Here is a tiny trained network, its code and every weight. The questions are about switching its units off for an input and a class, where a switched-off unit gives its printed mean instead of its output.

import numpy as np


def w(rows, s, z=0):
    codes = np.array(rows[::2]) - 128.0
    scale = np.full(codes.shape[1], s)
    scale[-1] = z or s
    return codes * scale


def f(y):
    return np.maximum(y, 0)


def log_softmax(a):
    a = a - a.max(-1, keepdims=True)
    return a - np.log(np.exp(a).sum(-1, keepdims=True))


def net(x, mask):
    res = np.array(x, float).reshape(1, 5) / 4 @ E
    y = f(res @ A[0][:, :-1].T + A[0][:, -1])
    res = res + np.where(mask, y, B[0][:, -1]) @ B[0][:, :-1]
    return log_softmax(res[-1] @ U[:, :-1].T + U[:, -1])


A, B = {}, {}
E = w([
[231,142,131,222,49,182,144,52,16,235],'x0',
[99,155,19,213,9,165,24,222,101,38],'x1',
[209,51,188,71,220,254,40,193,61,77],'x2',
[207,240,135,33,63,157,238,185,109,61],'x3',
[184,117,45,198,208,210,199,215,238,206],'x4',
],0.0056)
A[0] = w([
[51,28,110,209,175,95,33,86,154,166,108],'N0',
[150,75,250,54,228,88,230,28,141,232,115],'N1',
[199,124,177,144,142,138,190,32,61,235,120],'N2',
[214,28,220,37,222,254,28,226,65,52,158],'N3',
[68,26,137,183,173,113,43,101,130,164,21],'N4',
[21,219,79,154,43,12,220,64,200,158,135],'N5',
[197,245,122,49,51,153,204,217,113,40,69],'N6',
[82,163,180,103,47,46,98,39,50,105,83],'N7',
[68,111,192,35,233,72,185,128,211,98,113],'N8',
[71,44,121,207,166,100,28,80,145,181,82],'N9',
[99,139,46,192,55,149,34,203,114,56,5],'N10',
[177,202,174,51,119,147,227,158,120,101,93],'N11',
[108,148,33,214,37,160,45,183,90,75,56],'N12',
[71,121,212,78,76,72,63,51,34,71,53],'N13',
[65,199,66,153,76,26,203,83,213,161,91],'N14',
[224,143,107,218,65,182,115,64,17,197,54],'N15',
[10,109,102,41,192,79,86,224,240,4,84],'N16',
[78,125,195,76,79,73,62,52,43,85,50],'N17',
[156,146,40,201,156,144,191,181,233,196,110],'N18',
[190,96,43,211,200,209,190,193,215,218,50],'N19',
],0.0052,0.002)
B[0] = w([
[174,172,56,49,160,56,225,101,67,203,207],'N0',
[217,198,73,200,146,70,3,68,246,2,250],'N1',
[202,61,172,213,24,58,104,193,146,69,221],'N2',
[36,50,131,183,209,241,98,16,72,117,254],'N3',
[168,179,32,40,193,72,206,72,76,222,186],'N4',
[51,52,134,198,199,219,93,19,67,118,244],'N5',
[183,147,33,45,190,54,219,36,58,238,218],'N6',
[64,172,218,60,138,198,117,207,191,192,212],'N7',
[216,62,175,216,13,44,98,180,150,88,207],'N8',
[178,172,58,55,168,49,226,93,64,203,201],'N9',
[229,150,97,158,124,71,20,66,243,48,201],'N10',
[175,178,25,70,195,73,178,56,99,188,197],'N11',
[228,136,110,166,95,57,36,84,236,61,213],'N12',
[83,204,201,48,162,181,102,217,223,191,207],'N13',
[53,37,135,180,189,226,93,43,82,115,215],'N14',
[153,27,223,197,24,93,193,196,77,175,228],'N15',
[183,5,225,203,2,43,208,222,74,181,222],'N16',
[86,198,202,48,154,174,100,211,216,187,200],'N17',
[62,178,223,56,147,202,112,201,185,189,193],'N18',
[70,216,217,35,159,193,111,224,231,183,208],'N19',
],0.0054,0.0085)
U = w([
[54,244,212,12,179,210,102,249,238,189,69],'0',
[235,182,66,199,136,32,9,59,241,14,69],'1',
[174,192,2,16,201,32,246,57,12,218,100],'2',
[169,20,222,232,16,50,191,231,55,140,131],'3',
[12,50,119,189,237,254,75,15,36,98,89],'4',
[88,206,91,163,163,113,144,173,63,50,253],'5',
],0.0067,0.0055)

Each question gives the input, the list of numbers given to net, and the class t.
The units are the neurons (one row each of A and B). Each row of codes is followed by its name. A weight is (code - 128) times the scale printed after its matrix; where a second scale follows, it is the last column's (A, B and U).
mask holds one flag per neuron, in row order. A switched-off neuron (its flag False) gives its mean, the last column of its row in B, instead of its output. The means were averaged over made-up inputs and are rounded, as every weight is.
A unit's drop is (log p(t) with every unit on - log p(t) with that unit switched off) / (log p(t) with every unit on - log p(t) with every unit switched off).
The circuit of an input: a set's keep is (log p(t) with only the set's units on - log p(t) with every unit switched off) / (log p(t) with every unit on - log p(t) with every unit switched off). Starting from the 12 units with the biggest drops (on a tie, the unit counted first), units are removed one at a time, each time the one whose removal leaves the highest keep (on an exact tie, the one counted first), for as long as the keep stays at least 0.8.
units of the circuit, in order: the units of the circuit, biggest drop first
unit that matters most: the unit with the biggest drop
top k neurons: the k neurons with the biggest drops, biggest first
drop of u: that unit's drop, to one decimal
input [5,4,-5,2,8], class 0: unit that matters most => N19
input [0,-8,-1,-1,-8], class 0: top 3 neurons => (N13; N7; N17)
input [-1,-2,3,-6,8], class 0: top 2 neurons => (N19; N18)
input [8,0,8,-6,6], class 3: top 4 neurons => (N15; N2; N5; N14)
input [-4,-6,2,-6,-4], class 1: top 2 neurons => (N1; N8)
input [-6,0,1,-5,-5], class 3: top 4 neurons => (N16; N8; N19; N6)
input [-5,-3,-3,3,-3], class 3: top 2 neurons => (N16; N8)
input [-6,0,-8,-6,-2], class 4: top 3 neurons => (N5; N14; N6)
input [-1,7,-8,6,4], class 4: top 2 neurons => (N5; N14)
input [4,8,8,8,-6], class 1: top 2 neurons => (N12; N10)
input [-1,-6,8,-8,6], class 2: top 4 neurons => (N4; N0; N9; N5)
input [-5,-5,-1,5,-1], class 1: top 3 neurons => (N1; N8; N15)
input [-7,0,-2,-6,3], class 3: top 4 neurons => (N16; N8; N6; N11)
input [3,2,-5,1,3], class 4: units of the circuit, in order => (N5; N14)
input [7,-3,-5,5,1], class 3: units of the circuit, in order => (N2)
input [0,2,-4,5,-3], class 2: top 2 neurons => (N6; N3)
input [4,-8,-4,4,7], class 1: top 2 neurons => (N1; N2)
input [0,-8,-7,8,8], class 0: top 2 neurons => (N18; N19)
input [-2,-1,5,-5,-2], class 2: units of the circuit, in order => (N4; N0)
input [-2,-7,0,4,-4], class 1: units of the circuit, in order => (N1)
input [8,-6,-1,-3,-4], class 3: drop of N10 => 0.2
input [6,6,-1,-8,-1], class 2: drop of N0 => 0.4
input [-6,-6,3,5,-4], class 1: drop of N10 => -0.1
input [-3,5,-2,-8,2], class 2: drop of N0 => 0.1
